Here is a tiny trained network, its code and every weight. The questions are about switching its units off for an input and a target symbol, where a switched-off unit gives its printed mean instead of its output.

import numpy as np


def w(rows, s, z=0):
    codes = np.array(rows[::2]) - 128.0
    scale = np.full(codes.shape[1], s)
    scale[-1] = z or s
    return codes * scale


def norm(h):
    return h / np.sqrt((h * h).mean(-1, keepdims=True) + 1e-5)


def f(y):
    return np.maximum(y, 0)


def softmax(a):
    e = np.exp(a - a.max(-1, keepdims=True))
    return e / e.sum(-1, keepdims=True)


def log_softmax(a):
    a = a - a.max(-1, keepdims=True)
    return a - np.log(np.exp(a).sum(-1, keepdims=True))


def net(x, mask):
    ids = ['ΓΛΨΩαβεζημξτφ'.index(c) for c in x.split()]
    T = len(ids)
    res = E[ids] + P[:T]
    u = 0
    for l in range(2):
        q, k, v = (norm(res) @ M[l].T for M in (Q, K, V))
        z = softmax(np.where(np.tri(T) > 0, q @ k.T / 2**0.5, -1e9)) @ v
        res = res + np.where(mask[u], z, O[l][:, -1]) @ O[l][:, :-1]
        u += 1
        y = f(norm(res) @ A[l][:, :-1].T + A[l][:, -1])
        res = res + np.where(mask[u : u + 8], y, B[l][:, -1]) @ B[l][:, :-1]
        u += 8
    return log_softmax(norm(res)[-1] @ U[:, :-1].T + U[:, -1])


Q, K, V, O, A, B = {}, {}, {}, {}, {}, {}
E = w([
[134,141,135,126,68,104,103,119,93,119,120],'Γ',
[133,151,134,129,57,98,108,106,98,125,129],'Λ',
[128,107,138,163,107,111,127,122,124,113,143],'Ψ',
[143,128,134,136,102,86,127,104,113,102,169],'Ω',
[128,108,157,204,87,120,123,103,135,130,103],'α',
[105,116,179,179,114,88,111,89,146,100,148],'β',
[131,126,178,156,52,137,120,124,107,97,133],'ε',
[148,66,167,158,119,122,89,119,130,86,141],'ζ',
[96,74,130,99,86,64,129,86,129,113,120],'η',
[140,85,101,168,132,85,105,72,111,144,103],'μ',
[116,153,67,134,143,142,132,127,70,168,85],'ξ',
[71,120,155,126,129,131,175,129,139,254,93],'τ',
[101,45,172,131,145,179,172,96,124,152,178],'φ',
],0.002)
P = w([
[88,190,99,154,182,134,133,202,103,87,126],'0',
[102,100,65,125,97,134,57,206,207,127,178],'1',
[84,45,191,148,69,104,130,88,78,250,204],'2',
[225,134,224,135,179,70,187,134,111,69,67],'3',
[130,98,53,125,91,152,64,159,213,113,168],'4',
[95,74,154,139,58,127,111,61,100,219,191],'5',
[233,157,211,119,173,83,187,71,120,55,48],'6',
[141,103,48,119,100,162,81,113,202,103,150],'7',
[92,78,157,147,65,124,93,67,76,218,198],'8',
[212,168,179,98,161,112,167,40,151,63,40],'9',
[153,120,55,117,107,173,118,80,186,92,129],'10',
[101,78,151,168,87,109,58,65,49,219,210],'11',
],0.0021)
Q[0] = w([
[134,210,53,83,180,174,112,193,235,15,76],'L0H0',
[3,56,66,188,18,171,41,108,102,234,253],'L0H0',
],0.0055)
K[0] = w([
[151,84,156,175,43,35,69,205,96,165,208],'L0H0',
[187,101,115,44,77,206,143,1,218,113,77],'L0H0',
],0.0051)
V[0] = w([
[123,140,208,97,72,234,149,146,136,85,164],'L0H0',
[69,135,93,58,127,164,253,146,216,167,33],'L0H0',
],0.0029)
O[0] = w([
[85,177,228,89,78,251,163,161,60,91,208,94],'L0H0',
[132,91,125,53,78,140,248,112,215,151,72,2],'L0H0',
],0.0027,0.0018)
A[0] = w([
[130,164,152,162,142,123,116,158,115,47,127,103],'L0N0',
[131,99,188,155,164,136,156,112,144,151,148,167],'L0N1',
[172,166,85,130,137,202,98,192,118,154,82,93],'L0N2',
[137,158,78,65,208,160,120,149,143,135,184,107],'L0N3',
[120,152,163,114,120,92,160,88,132,164,148,152],'L0N4',
[154,145,74,166,91,146,122,188,168,135,183,6],'L0N5',
[200,143,151,87,136,157,177,179,254,142,62,43],'L0N6',
[125,65,90,96,185,139,143,129,147,48,170,138],'L0N7',
],0.0041,0.0018)
B[0] = w([
[132,102,154,89,126,145,179,89,162,199,125,251],'L0N0',
[135,185,78,79,59,129,132,148,108,120,110,224],'L0N1',
[159,42,95,80,76,127,177,175,195,60,120,156],'L0N2',
[200,136,98,74,231,138,75,96,214,221,129,146],'L0N3',
[167,84,150,124,147,170,163,154,155,97,116,234],'L0N4',
[116,156,88,124,189,169,201,51,107,93,140,204],'L0N5',
[137,2,121,98,150,30,97,9,213,61,212,167],'L0N6',
[89,182,159,113,127,95,71,159,136,190,58,179],'L0N7',
],0.0034,0.002)
Q[1] = w([
[21,151,186,234,117,161,27,88,80,212,203],'L1H0',
[28,56,3,121,63,227,75,145,161,164,240],'L1H0',
],0.0056)
K[1] = w([
[135,119,225,124,174,131,73,25,173,128,95],'L1H0',
[175,77,87,75,32,185,74,3,98,89,95],'L1H0',
],0.0057)
V[1] = w([
[97,4,230,245,176,222,102,125,158,87,66],'L1H0',
[237,48,48,72,163,226,70,243,83,121,62],'L1H0',
],0.002)
O[1] = w([
[88,17,198,238,138,157,54,236,251,147,171,9],'L1H0',
[250,63,110,101,143,223,25,173,101,121,50,35],'L1H0',
],0.0025,0.0013)
A[1] = w([
[117,84,173,78,136,252,216,118,134,190,141,40],'L1N0',
[165,106,101,164,142,112,121,160,231,88,78,173],'L1N1',
[181,180,90,163,234,105,104,122,129,190,98,75],'L1N2',
[163,136,135,66,113,205,56,167,30,33,73,1],'L1N3',
[70,140,73,185,164,205,168,140,116,199,83,69],'L1N4',
[156,188,178,132,229,165,40,188,150,136,132,91],'L1N5',
[199,89,169,111,101,97,177,100,200,144,60,18],'L1N6',
[91,182,154,180,123,59,112,140,111,175,184,67],'L1N7',
],0.0044,0.0028)
B[1] = w([
[82,94,180,103,218,198,79,19,117,27,18,193],'L1N0',
[144,134,197,139,71,137,168,181,57,35,112,207],'L1N1',
[126,86,180,81,128,153,37,128,165,147,214,205],'L1N2',
[43,19,111,241,170,23,151,176,77,212,58,167],'L1N3',
[56,142,3,136,33,123,148,240,84,245,202,151],'L1N4',
[202,182,138,140,78,126,196,82,167,196,49,155],'L1N5',
[43,167,53,131,124,184,70,206,143,217,160,224],'L1N6',
[159,149,104,94,186,146,149,162,173,102,71,251],'L1N7',
],0.0042,0.0024)
U = w([
[165,36,52,232,199,41,97,73,114,159,54,168],'Γ',
[207,220,39,124,150,115,189,40,33,63,168,254],'Λ',
[57,190,35,145,51,147,84,204,134,248,191,80],'Ψ',
[151,195,172,40,167,106,33,71,145,221,197,14],'Ω',
[65,173,202,191,44,184,222,214,61,84,213,224],'α',
[80,208,145,179,249,95,170,164,205,70,120,192],'β',
[80,80,223,164,191,198,142,47,76,24,115,128],'ε',
[234,144,176,190,75,170,175,118,168,180,76,174],'ζ',
[44,191,81,67,33,19,62,172,142,72,54,6],'η',
[141,110,187,225,140,107,3,171,102,59,220,190],'μ',
[235,88,30,54,124,197,138,216,125,70,68,114],'ξ',
[118,3,164,77,42,73,244,85,196,144,185,138],'τ',
[39,128,63,37,129,239,135,125,161,194,22,9],'φ',
],0.0055,0.0028)

Each question gives the input, a string of symbols that net reads in full, and the target symbol t.
The units are the heads (2 rows each of Q, K, V and O) and the neurons (one row each of A and B). Each row of codes is followed by its name. A weight is (code - 128) times the scale printed after its matrix; where a second scale follows, it is the last column's (O, A, B and U).
mask holds one flag per unit, layer by layer, with each layer's heads first. A switched-off unit (its flag False) gives its mean, the last column of its rows in O or B, instead of its output. The means were averaged over made-up inputs and are rounded, as every weight is.
A unit's drop is (log p(t) with every unit on - log p(t) with that unit switched off) / (log p(t) with every unit on - log p(t) with every unit switched off).
The circuit of an input: a set's keep is (log p(t) with only the set's units on - log p(t) with every unit switched off) / (log p(t) with every unit on - log p(t) with every unit switched off). Starting from the 12 units with the biggest drops (on a tie, the unit counted first), units are removed one at a time, each time the one whose removal leaves the highest keep (on an exact tie, the one counted first), for as long as the keep stays at least 0.8.
circuit, biggest first: the units of the circuit, biggest drop first
unit that matters most: the unit with the biggest drop
top k neurons: the k neurons with the biggest drops, biggest first
input Λ ζ φ β φ τ, target ε: circuit, biggest first	L1N0
input φ Γ β β, target φ: circuit, biggest first	L1N6, L0N0
input Ω ε τ μ Ω Λ Ω, target Ω: circuit, biggest first	L0N0, L0H0, L1N2, L1N6
input μ Γ η φ Λ β, target ε: circuit, biggest first	L0H0, L1N0
input τ α Λ Λ Λ ξ Ω β Ω Γ, target τ: circuit, biggest first	L0N6, L0H0
input η η μ φ β ζ ε η ζ, target τ: circuit, biggest first	L0H0, L1N6, L0N0, L1N0
input Λ η Λ Λ Ω φ ξ τ Ω, target φ: top 3 neurons	L0N4, L1N6, L1N0
input Λ Ω ζ ε ζ Γ, target μ: circuit, biggest first	L1H0, L0H0, L0N0
input α η φ Γ, target α: circuit, biggest first	L1H0, L1N1
input Γ μ Λ, target Γ: circuit, biggest first	L0H0, L1N7
input φ Ψ β β Ψ, target Ψ: circuit, biggest first	L0N5, L1N4, L0N6, L0N7
input τ β β Λ ζ Γ Ψ τ Ψ Γ Λ, target Λ: top 2 neurons	L1N6, L1N2
input Γ η Γ β ζ Λ Λ Λ Ω Ω, target Γ: circuit, biggest first	L1H0, L0N2, L1N3
input α ξ Γ Ω β φ μ Λ Ω η Ω, target Ω: top 2 neurons	L1N2, L0N7
input τ ζ τ Γ φ α ξ Ω Λ τ τ, target τ: top 2 neurons	L0N6, L1N1
input Λ ζ Λ, target μ: top 2 neurons	L0N0, L1N6
input Λ φ Λ Ω α ε Λ η β α β, target β: top 3 neurons	L1N7, L0N4, L0N7
input μ φ β β Λ Ω μ ε τ Λ, target μ: top 2 neurons	L1N2, L1N1
input Γ Γ Γ β ε, target ε: unit that matters most	L0H0
input Λ β ξ ζ ζ φ Ω η Ω ζ, target Λ: top 4 neurons	L0N0, L0N4, L0N2, L0N1
input ξ Ω η, target Ψ: top 2 neurons	L1N6, L0N0
